Below is a small trained network, with its code and all its weights. Each question gives an input and a class and asks what happens when units are switched off, that is, made to give their printed mean instead of their output.

import numpy as np


def w(rows, s, z=0):
    codes = np.array(rows[::2]) - 128.0
    scale = np.full(codes.shape[1], s)
    scale[-1] = z or s
    return codes * scale


def norm(h):
    return h / np.sqrt((h * h).mean(-1, keepdims=True) + 1e-5)


def f(y):
    return np.maximum(y, 0)


def log_softmax(a):
    a = a - a.max(-1, keepdims=True)
    return a - np.log(np.exp(a).sum(-1, keepdims=True))


def net(x, mask):
    res = np.array(x, float).reshape(1, 7) / 4 @ E
    u = 0
    for l in range(4):
        y = f(norm(res) @ A[l][:, :-1].T + A[l][:, -1])
        res = res + np.where(mask[u : u + 5], y, B[l][:, -1]) @ B[l][:, :-1]
        u += 5
    return log_softmax(norm(res)[-1] @ U[:, :-1].T + U[:, -1])


A, B = {}, {}
E = w([
[126,124,127,128,125,129,127,125],'x0',
[78,49,165,216,152,28,122,159],'x1',
[126,130,132,125,130,128,127,129],'x2',
[121,129,129,124,129,130,127,131],'x3',
[124,127,126,130,124,129,122,128],'x4',
[77,191,252,174,130,157,208,69],'x5',
[156,146,157,135,3,97,186,241],'x6',
],0.00071)
A[0] = w([
[105,204,184,141,152,162,171,105,8],'0.n0',
[149,205,96,8,109,189,142,55,2],'0.n1',
[49,166,164,178,171,182,174,79,20],'0.n2',
[169,90,148,169,61,59,122,188,130],'0.n3',
[143,90,114,133,201,163,60,62,80],'0.n4',
],0.0017,0.00044)
B[0] = w([
[201,54,188,114,73,111,86,107,205],'0.n0',
[119,116,133,254,179,184,101,205,252],'0.n1',
[206,82,162,71,63,90,80,91,219],'0.n2',
[73,189,105,76,154,133,157,83,220],'0.n3',
[72,206,75,83,112,90,214,119,236],'0.n4',
],0.0018,0.0015)
A[1] = w([
[51,68,175,206,157,26,168,147,109],'1.n0',
[157,167,151,114,183,149,88,40,48],'1.n1',
[212,97,52,60,110,139,90,146,114],'1.n2',
[107,123,4,88,191,113,67,158,29],'1.n3',
[69,36,128,164,180,45,119,133,2],'1.n4',
],0.0016,0.00042)
B[1] = w([
[150,173,87,139,175,212,63,149,219],'1.n0',
[77,115,91,114,130,67,177,137,204],'1.n1',
[116,133,253,148,134,138,128,84,208],'1.n2',
[157,65,234,123,70,86,123,81,248],'1.n3',
[156,199,107,205,127,206,101,156,195],'1.n4',
],0.0021,0.0015)
A[2] = w([
[150,137,107,83,124,185,120,155,103],'2.n0',
[209,2,39,75,82,59,16,188,186],'2.n1',
[70,150,254,229,100,86,138,87,151],'2.n2',
[184,170,84,78,147,254,122,120,37],'2.n3',
[125,149,145,114,205,249,105,11,254],'2.n4',
],0.0015,0.00052)
B[2] = w([
[92,184,175,173,133,132,131,135,148],'2.n0',
[170,104,254,129,114,232,194,2,192],'2.n1',
[221,46,101,48,110,195,79,79,203],'2.n2',
[105,169,162,253,183,139,74,210,171],'2.n3',
[129,86,94,122,76,54,143,231,250],'2.n4',
],0.0016,0.0022)
A[3] = w([
[114,116,111,253,152,151,54,184,190],'3.n0',
[137,207,148,71,37,158,208,209,243],'3.n1',
[61,115,58,113,188,58,127,65,131],'3.n2',
[138,176,160,140,87,106,190,156,207],'3.n3',
[116,170,60,145,131,103,109,195,252],'3.n4',
],0.002,0.00032)
B[3] = w([
[152,245,137,116,125,204,163,206,228],'3.n0',
[59,89,18,137,216,39,121,93,254],'3.n1',
[67,163,49,73,32,50,224,226,194],'3.n2',
[98,103,90,91,205,100,66,98,193],'3.n3',
[148,55,197,140,103,136,145,1,185],'3.n4',
],0.0016,0.0019)
U = w([
[210,30,242,89,74,152,110,24,253],'0',
[145,228,118,226,176,225,92,229,80],'1',
[26,122,10,68,135,3,187,129,44],'2',
],0.0059,0.00062)

Each question gives the input, the list of numbers given to net, and the class t.
The units are the neurons (one row each of A and B). Each row of codes is followed by its name. A weight is (code - 128) times the scale printed after its matrix; where a second scale follows, it is the last column's (A, B and U).
mask holds one flag per neuron, layer by layer. A switched-off neuron (its flag False) gives its mean, the last column of its row in B, instead of its output. The means were averaged over made-up inputs and are rounded, as every weight is.
A unit's drop is (log p(t) with every unit on - log p(t) with that unit switched off) / (log p(t) with every unit on - log p(t) with every unit switched off).
The circuit of an input: a set's keep is (log p(t) with only the set's units on - log p(t) with every unit switched off) / (log p(t) with every unit on - log p(t) with every unit switched off). Starting from the 12 units with the biggest drops (on a tie, the unit counted first), units are removed one at a time, each time the one whose removal leaves the highest keep (on an exact tie, the one counted first), for as long as the keep stays at least 0.8.
circuit, biggest first: the units of the circuit, biggest drop first
unit that matters most: the unit with the biggest drop
k most important neurons: the k neurons with the biggest drops, biggest first
top k neurons in layer l: the k neurons of layer l with the biggest drops, biggest first
drop of u: that unit's drop, to one decimal
input [4,1,8,8,2,-8,7], class 0: 2 most important neurons => 2.n1; 0.n4
input [-6,-7,-6,-7,5,-5,-5], class 1: circuit, biggest first => 0.n1; 2.n3
input [5,5,-2,1,-5,-6,2], class 0: 2 most important neurons => 2.n1; 0.n1
input [-8,-5,0,-5,1,0,-6], class 2: circuit, biggest first => 1.n1; 2.n4
input [-1,8,8,-7,-7,5,0], class 1: unit that matters most => 1.n0
input [-2,8,-8,-3,0,-6,-5], class 1: circuit, biggest first => 1.n4; 3.n0
input [7,5,0,8,3,-6,-5], class 0: 2 most important neurons => 1.n3; 2.n1
input [3,1,1,8,-7,-4,4], class 0: 3 most important neurons => 0.n4; 2.n1; 1.n3
input [-3,8,7,-5,1,-8,-4], class 0: 4 most important neurons => 1.n3; 2.n1; 0.n1; 2.n3
input [-7,7,1,-2,5,-3,-5], class 1: 2 most important neurons => 1.n4; 3.n0
input [5,0,4,-8,8,-1,2], class 2: top 4 neurons in layer 0 => 0.n3; 0.n2; 0.n1; 0.n0
input [5,4,-7,-5,3,3,-4], class 1: 2 most important neurons => 1.n0; 1.n4
input [-4,-6,-6,2,6,2,7], class 2: 3 most important neurons => 3.n1; 1.n0; 1.n4
input [-8,0,6,-5,-2,1,-3], class 2: unit that matters most => 0.n4
input [8,-4,-4,7,-8,2,2], class 1: 2 most important neurons => 0.n1; 1.n3
input [0,-2,1,0,-5,3,4], class 2: 2 most important neurons => 3.n1; 1.n3
input [6,-2,-1,5,-7,-5,-4], class 0: 2 most important neurons => 1.n3; 0.n3
input [7,-1,1,-7,1,2,-3], class 2: 3 most important neurons => 0.n4; 1.n1; 1.n3
input [-6,1,6,0,3,4,-5], class 2: top 3 neurons in layer 1 => 1.n3; 1.n1; 1.n2
input [-6,-6,2,-6,1,-1,-3], class 1: circuit, biggest first => 0.n1
input [8,-4,3,3,-6,-8,-2], class 0: drop of 1.n3 => 0.2
input [5,0,5,-1,-4,-7,5], class 0: drop of 2.n1 => 0.5
input [8,-5,-8,8,5,4,7], class 2: drop of 3.n1 => 1.3
input [3,2,-6,-8,0,2,6], class 2: drop of 0.n2 => 0.0
input [-3,0,2,7,-1,-6,5], class 0: top 2 neurons in layer 2 => 2.n1; 2.n4
